Here is a tiny trained network, its code and every weight. The questions are about switching its units off for an input and a class, where a switched-off unit gives its printed mean instead of its output.

import numpy as np


def w(rows, s, z=0):
    codes = np.array(rows[::2]) - 128.0
    scale = np.full(codes.shape[1], s)
    scale[-1] = z or s
    return codes * scale


def f(y):
    return y / 2 * (1 + np.tanh(0.7978845608 * (y + 0.044715 * y**3)))


def log_softmax(a):
    a = a - a.max(-1, keepdims=True)
    return a - np.log(np.exp(a).sum(-1, keepdims=True))


def net(x, mask):
    res = np.array(x, float).reshape(1, 4) / 4 @ E
    y = f(res @ A[0][:, :-1].T + A[0][:, -1])
    res = res + np.where(mask, y, B[0][:, -1]) @ B[0][:, :-1]
    return log_softmax(res[-1] @ U[:, :-1].T + U[:, -1])


A, B = {}, {}
E = w([
[133,122,115,106],'x0',
[24,131,67,109],'x1',
[178,252,66,191],'x2',
[166,33,63,198],'x3',
],0.013)
A[0] = w([
[237,122,78,123,103],'N0',
[126,10,229,94,162],'N1',
[147,32,186,113,28],'N2',
[149,210,196,65,165],'N3',
[36,141,42,163,153],'N4',
[125,97,112,126,87],'N5',
[30,138,121,92,139],'N6',
[128,39,157,125,134],'N7',
[127,95,148,56,145],'N8',
[47,99,145,123,103],'N9',
[121,210,79,135,6],'N10',
[108,127,76,196,53],'N11',
[31,103,162,67,139],'N12',
[204,178,162,124,35],'N13',
[26,136,19,141,55],'N14',
[171,124,225,104,18],'N15',
[152,209,192,73,35],'N16',
[188,161,211,76,125],'N17',
[138,56,163,106,207],'N18',
[51,137,172,64,139],'N19',
[135,124,120,101,103],'N20',
[138,35,187,112,36],'N21',
[54,137,189,53,146],'N22',
[104,174,156,145,113],'N23',
[122,52,73,174,7],'N24',
[131,13,43,192,79],'N25',
[213,127,69,190,129],'N26',
[152,199,181,71,34],'N27',
[129,70,68,152,187],'N28',
],0.012,0.011)
B[0] = w([
[105,44,142,192,168],'N0',
[176,200,126,58,252],'N1',
[196,160,46,172,175],'N2',
[159,200,131,62,217],'N3',
[142,181,145,57,185],'N4',
[93,145,165,126,133],'N5',
[108,109,129,169,186],'N6',
[150,174,140,94,192],'N7',
[111,119,155,134,182],'N8',
[97,107,151,155,169],'N9',
[87,221,195,10,150],'N10',
[129,137,112,189,143],'N11',
[87,83,138,151,211],'N12',
[140,111,120,159,159],'N13',
[201,193,114,102,171],'N14',
[82,127,172,50,159],'N15',
[200,119,56,161,176],'N16',
[137,177,114,43,195],'N17',
[96,161,154,110,212],'N18',
[86,73,136,159,199],'N19',
[127,109,136,117,125],'N20',
[209,137,88,180,177],'N21',
[66,83,162,191,210],'N22',
[125,141,139,107,147],'N23',
[64,161,222,72,153],'N24',
[162,175,140,87,199],'N25',
[115,63,87,191,187],'N26',
[176,127,85,161,168],'N27',
[151,135,122,151,188],'N28',
],0.011,0.019)
U = w([
[55,152,153,81,38],'0',
[151,143,29,158,254],'1',
[18,5,108,237,98],'2',
],0.012,0.0018)

Each question gives the input, the list of numbers given to net, and the class t.
The units are the neurons (one row each of A and B). Each row of codes is followed by its name. A weight is (code - 128) times the scale printed after its matrix; where a second scale follows, it is the last column's (A, B and U).
mask holds one flag per neuron, in row order. A switched-off neuron (its flag False) gives its mean, the last column of its row in B, instead of its output. The means were averaged over made-up inputs and are rounded, as every weight is.
A unit's drop is (log p(t) with every unit on - log p(t) with that unit switched off) / (log p(t) with every unit on - log p(t) with every unit switched off).
The circuit of an input: a set's keep is (log p(t) with only the set's units on - log p(t) with every unit switched off) / (log p(t) with every unit on - log p(t) with every unit switched off). Starting from the 12 units with the biggest drops (on a tie, the unit counted first), units are removed one at a time, each time the one whose removal leaves the highest keep (on an exact tie, the one counted first), for as long as the keep stays at least 0.8.
units of the circuit, in order: the units of the circuit, biggest drop first
top k neurons: the k neurons with the biggest drops, biggest first
drop when u is switched off: that unit's drop, to one decimal
input [-6,-4,3,-7], class 1: units of the circuit, in order -> (N16)
input [5,5,0,4], class 0: top 3 neurons -> (N2, N24, N21)
input [2,-3,5,-8], class 1: top 2 neurons -> (N16, N27)
input [-6,2,6,0], class 0: top 3 neurons -> (N10, N16, N2)
input [4,3,-1,3], class 0: top 3 neurons -> (N2, N21, N16)
input [4,1,-3,6], class 0: top 3 neurons -> (N24, N16, N18)
input [-6,-3,-4,2], class 1: top 2 neurons -> (N2, N21)
input [-5,-6,2,-6], class 1: top 2 neurons -> (N16, N27)
input [0,4,7,0], class 0: top 2 neurons -> (N10, N16)
input [1,8,6,-1], class 0: top 2 neurons -> (N10, N4)
input [0,-2,-6,2], class 1: top 2 neurons -> (N2, N21)
input [2,1,-3,5], class 0: top 2 neurons -> (N24, N16)
input [7,-3,5,-6], class 1: top 2 neurons -> (N16, N27)
input [-2,5,-1,8], class 0: top neuron -> (N24)
input [-4,3,-3,6], class 0: drop when N24 is switched off -> 1.1
input [7,-7,8,2], class 2: drop when N21 is switched off -> 0.0
input [-6,5,-8,8], class 0: drop when N24 is switched off -> 3.6
